Below are the code and all the weights of a small trained network. Each question names an input and a class and asks about switching units off, where a switched-off unit gives its printed mean instead of its output.

import numpy as np


def w(rows, s, z=0):
    codes = np.array(rows[::2]) - 128.0
    scale = np.full(codes.shape[1], s)
    scale[-1] = z or s
    return codes * scale


def f(y):
    return y / 2 * (1 + np.tanh(0.7978845608 * (y + 0.044715 * y**3)))


def log_softmax(a):
    a = a - a.max(-1, keepdims=True)
    return a - np.log(np.exp(a).sum(-1, keepdims=True))


def net(x, mask):
    res = np.array(x, float).reshape(1, 4) / 4 @ E
    y = f(res @ A[0][:, :-1].T + A[0][:, -1])
    res = res + np.where(mask, y, B[0][:, -1]) @ B[0][:, :-1]
    return log_softmax(res[-1] @ U[:, :-1].T + U[:, -1])


A, B = {}, {}
E = w([
[205,152,255,87],'x0',
[106,125,134,138],'x1',
[50,86,118,34],'x2',
[70,234,96,108],'x3',
],0.013)
A[0] = w([
[91,89,165,62,120],'neuron 0',
[78,86,105,207,186],'neuron 1',
[159,183,105,218,72],'neuron 2',
[145,65,167,71,2],'neuron 3',
[84,110,130,169,155],'neuron 4',
[137,26,127,132,139],'neuron 5',
[111,241,142,129,168],'neuron 6',
[67,168,69,54,103],'neuron 7',
[140,131,166,197,100],'neuron 8',
[183,83,196,200,173],'neuron 9',
[163,130,161,167,129],'neuron 10',
[120,64,30,245,76],'neuron 11',
[78,177,87,98,99],'neuron 12',
[181,141,108,114,105],'neuron 13',
[113,50,136,148,231],'neuron 14',
[78,193,105,91,129],'neuron 15',
[58,112,72,152,158],'neuron 16',
[97,210,161,140,78],'neuron 17',
],0.012,0.0077)
B[0] = w([
[245,204,81,13,187],'neuron 0',
[181,132,116,91,223],'neuron 1',
[255,135,84,28,194],'neuron 2',
[90,184,136,197,165],'neuron 3',
[157,106,121,107,169],'neuron 4',
[196,169,63,63,202],'neuron 5',
[200,131,75,72,222],'neuron 6',
[101,75,183,152,228],'neuron 7',
[80,70,120,168,164],'neuron 8',
[28,161,137,189,232],'neuron 9',
[6,102,163,214,175],'neuron 10',
[208,216,127,114,248],'neuron 11',
[109,66,128,135,200],'neuron 12',
[85,107,133,143,137],'neuron 13',
[115,187,117,130,214],'neuron 14',
[97,44,184,142,205],'neuron 15',
[154,85,157,150,247],'neuron 16',
[200,221,72,92,171],'neuron 17',
],0.0082,0.013)
U = w([
[132,254,90,139,204],'0',
[166,124,74,80,159],'1',
[12,48,138,196,5],'2',
],0.009,0.0017)

Each question gives the input, the list of numbers given to net, and the class t.
The units are the neurons (one row each of A and B). Each row of codes is followed by its name. A weight is (code - 128) times the scale printed after its matrix; where a second scale follows, it is the last column's (A, B and U).
mask holds one flag per neuron, in row order. A switched-off neuron (its flag False) gives its mean, the last column of its row in B, instead of its output. The means were averaged over made-up inputs and are rounded, as every weight is.
A unit's drop is (log p(t) with every unit on - log p(t) with that unit switched off) / (log p(t) with every unit on - log p(t) with every unit switched off).
The circuit of an input: a set's keep is (log p(t) with only the set's units on - log p(t) with every unit switched off) / (log p(t) with every unit on - log p(t) with every unit switched off). Starting from the 12 units with the biggest drops (on a tie, the unit counted first), units are removed one at a time, each time the one whose removal leaves the highest keep (on an exact tie, the one counted first), for as long as the keep stays at least 0.8.
units of the circuit, in order: the units of the circuit, biggest drop first
top k neurons: the k neurons with the biggest drops, biggest first
drop of u: that unit's drop, to one decimal
input [-6,-8,7,2], class 2: units of the circuit, in order	neuron 7
input [-1,6,0,8], class 1: top 2 neurons	neuron 6; neuron 17
input [1,-2,-8,-2], class 2: top 2 neurons	neuron 10; neuron 8
input [3,-8,1,-2], class 0: top 2 neurons	neuron 15; neuron 7
input [-5,4,0,8], class 1: top 4 neurons	neuron 6; neuron 17; neuron 9; neuron 10
input [0,8,-6,3], class 1: top 3 neurons	neuron 2; neuron 14; neuron 6
input [-6,-2,-2,-7], class 0: top 2 neurons	neuron 11; neuron 14
input [0,-2,3,4], class 2: drop of neuron 11	0.2
input [-8,4,-4,1], class 1: drop of neuron 2	0.4
input [-6,3,-4,-4], class 0: drop of neuron 11	0.9
input [2,-7,-7,0], class 2: drop of neuron 15	-0.1
